Here is a tiny trained network, its code and every weight. The questions are about switching its units off for an input and a class, where a switched-off unit gives its printed mean instead of its output.

import numpy as np


def w(rows, s, z=0):
    codes = np.array(rows[::2]) - 128.0
    scale = np.full(codes.shape[1], s)
    scale[-1] = z or s
    return codes * scale


def norm(h):
    return h / np.sqrt((h * h).mean(-1, keepdims=True) + 1e-5)


def f(y):
    return y / 2 * (1 + np.tanh(0.7978845608 * (y + 0.044715 * y**3)))


def log_softmax(a):
    a = a - a.max(-1, keepdims=True)
    return a - np.log(np.exp(a).sum(-1, keepdims=True))


def net(x, mask):
    res = np.array(x, float).reshape(1, 6) / 4 @ E
    u = 0
    for l in range(2):
        y = f(norm(res) @ A[l][:, :-1].T + A[l][:, -1])
        res = res + np.where(mask[u : u + 6], y, B[l][:, -1]) @ B[l][:, :-1]
        u += 6
    return log_softmax(norm(res)[-1] @ U[:, :-1].T + U[:, -1])


A, B = {}, {}
E = w([
[134,173,96,101,188,114,211,164,171,147],'x0',
[70,119,174,132,81,55,88,108,93,73],'x1',
[86,158,190,58,108,248,184,61,32,110],'x2',
[95,45,154,75,76,173,145,144,193,87],'x3',
[200,103,163,192,155,126,130,62,172,224],'x4',
[71,138,124,98,188,164,87,106,181,48],'x5',
],0.011)
A[0] = w([
[95,174,107,95,124,118,81,146,134,75,240],'L0N0',
[131,169,130,169,153,144,99,37,98,125,141],'L0N1',
[167,106,134,150,139,146,160,99,105,190,2],'L0N2',
[143,159,102,212,145,8,102,106,130,164,95],'L0N3',
[91,85,133,131,71,105,127,139,95,69,65],'L0N4',
[96,61,144,109,148,155,121,119,246,92,118],'L0N5',
],0.013,0.0032)
B[0] = w([
[162,93,97,129,108,58,176,170,33,44,207],'L0N0',
[174,201,115,83,95,213,129,51,128,87,182],'L0N1',
[140,226,240,130,40,81,84,108,157,170,161],'L0N2',
[56,38,139,163,135,12,45,245,120,169,246],'L0N3',
[138,1,195,54,68,49,108,129,141,135,186],'L0N4',
[137,163,34,23,143,112,19,129,221,189,203],'L0N5',
],0.0089,0.012)
A[1] = w([
[149,171,94,241,214,140,155,146,161,208,142],'L1N0',
[142,225,61,91,173,123,193,167,119,79,155],'L1N1',
[140,160,170,119,73,164,250,101,103,127,47],'L1N2',
[85,112,162,116,125,157,196,65,52,62,3],'L1N3',
[84,115,59,82,170,129,162,164,59,53,77],'L1N4',
[110,98,146,67,128,187,178,80,163,130,90],'L1N5',
],0.011,0.0051)
B[1] = w([
[107,46,185,84,115,29,137,172,97,101,197],'L1N0',
[97,91,23,116,246,157,128,139,216,138,228],'L1N1',
[204,115,76,141,86,88,41,140,110,34,185],'L1N2',
[161,205,157,230,165,228,169,70,83,140,199],'L1N3',
[126,118,175,241,130,132,167,184,109,166,255],'L1N4',
[120,91,160,149,132,72,108,139,188,100,189],'L1N5',
],0.012,0.0063)
U = w([
[61,95,184,75,79,158,184,111,71,94,34],'0',
[191,193,180,171,37,191,123,62,29,82,106],'1',
[45,186,132,110,142,170,180,114,116,193,2],'2',
[93,46,122,91,107,22,61,201,129,103,205],'3',
[122,178,20,57,176,205,94,78,228,138,186],'4',
[91,141,72,197,217,201,215,178,98,66,114],'5',
[132,217,200,126,72,90,167,129,123,250,69],'6',
],0.015,0.0083)

Each question gives the input, the list of numbers given to net, and the class t.
The units are the neurons (one row each of A and B). Each row of codes is followed by its name. A weight is (code - 128) times the scale printed after its matrix; where a second scale follows, it is the last column's (A, B and U).
mask holds one flag per neuron, layer by layer. A switched-off neuron (its flag False) gives its mean, the last column of its row in B, instead of its output. The means were averaged over made-up inputs and are rounded, as every weight is.
A unit's drop is (log p(t) with every unit on - log p(t) with that unit switched off) / (log p(t) with every unit on - log p(t) with every unit switched off).
The circuit of an input: a set's keep is (log p(t) with only the set's units on - log p(t) with every unit switched off) / (log p(t) with every unit on - log p(t) with every unit switched off). Starting from all 12 units, units are removed one at a time, each time the one whose removal leaves the highest keep (on an exact tie, the one counted first), for as long as the keep stays at least 0.8.
units of the circuit, in order: the units of the circuit, biggest drop first
most important unit: the unit with the biggest drop
k most important neurons: the k neurons with the biggest drops, biggest first
top k neurons in layer l: the k neurons of layer l with the biggest drops, biggest first
drop of u: that unit's drop, to one decimal
input [-7,-6,7,5,2,6], class 4: units of the circuit, in order	L0N5
input [0,-4,-8,8,-5,2], class 4: units of the circuit, in order	L0N5; L0N3
input [3,5,7,6,-5,4], class 0: 4 most important neurons	L0N4; L0N3; L1N3; L0N5
input [3,-3,7,-4,5,2], class 1: 2 most important neurons	L0N5; L0N2
input [1,-5,4,4,6,-3], class 1: units of the circuit, in order	L0N3; L1N2
input [5,1,6,-1,-1,-4], class 1: 2 most important neurons	L0N5; L1N2
input [-1,-5,3,-2,-4,-7], class 1: 2 most important neurons	L0N3; L0N2
input [6,-1,8,5,8,-6], class 1: units of the circuit, in order	L1N2; L0N3
input [-7,3,1,-4,-6,-2], class 1: units of the circuit, in order	L0N3; L0N5
input [-7,-8,-5,-1,0,6], class 4: 3 most important neurons	L0N5; L0N3; L1N4
input [3,-5,2,-5,5,4], class 6: top 4 neurons in layer 0	L0N2; L0N0; L0N5; L0N1
input [8,4,5,-1,8,4], class 4: top 2 neurons in layer 0	L0N3; L0N1
input [-1,1,7,-2,6,8], class 4: top 2 neurons in layer 0	L0N4; L0N1
input [7,-8,5,-8,-1,-5], class 3: most important unit	L1N0
input [2,4,8,-3,0,6], class 5: top 2 neurons in layer 0	L0N2; L0N4
input [4,-3,-6,3,-6,4], class 4: 3 most important neurons	L0N5; L0N3; L1N1
input [3,-3,-2,8,8,6], class 4: drop of L0N5	0.8
input [3,2,-2,8,2,2], class 4: drop of L0N5	0.5
input [1,3,8,3,-8,-6], class 1: drop of L1N3	0.3
input [2,1,2,-1,0,1], class 5: top neuron in layer 0	L0N5
input [6,2,7,3,7,2], class 4: top 2 neurons in layer 0	L0N3; L0N4
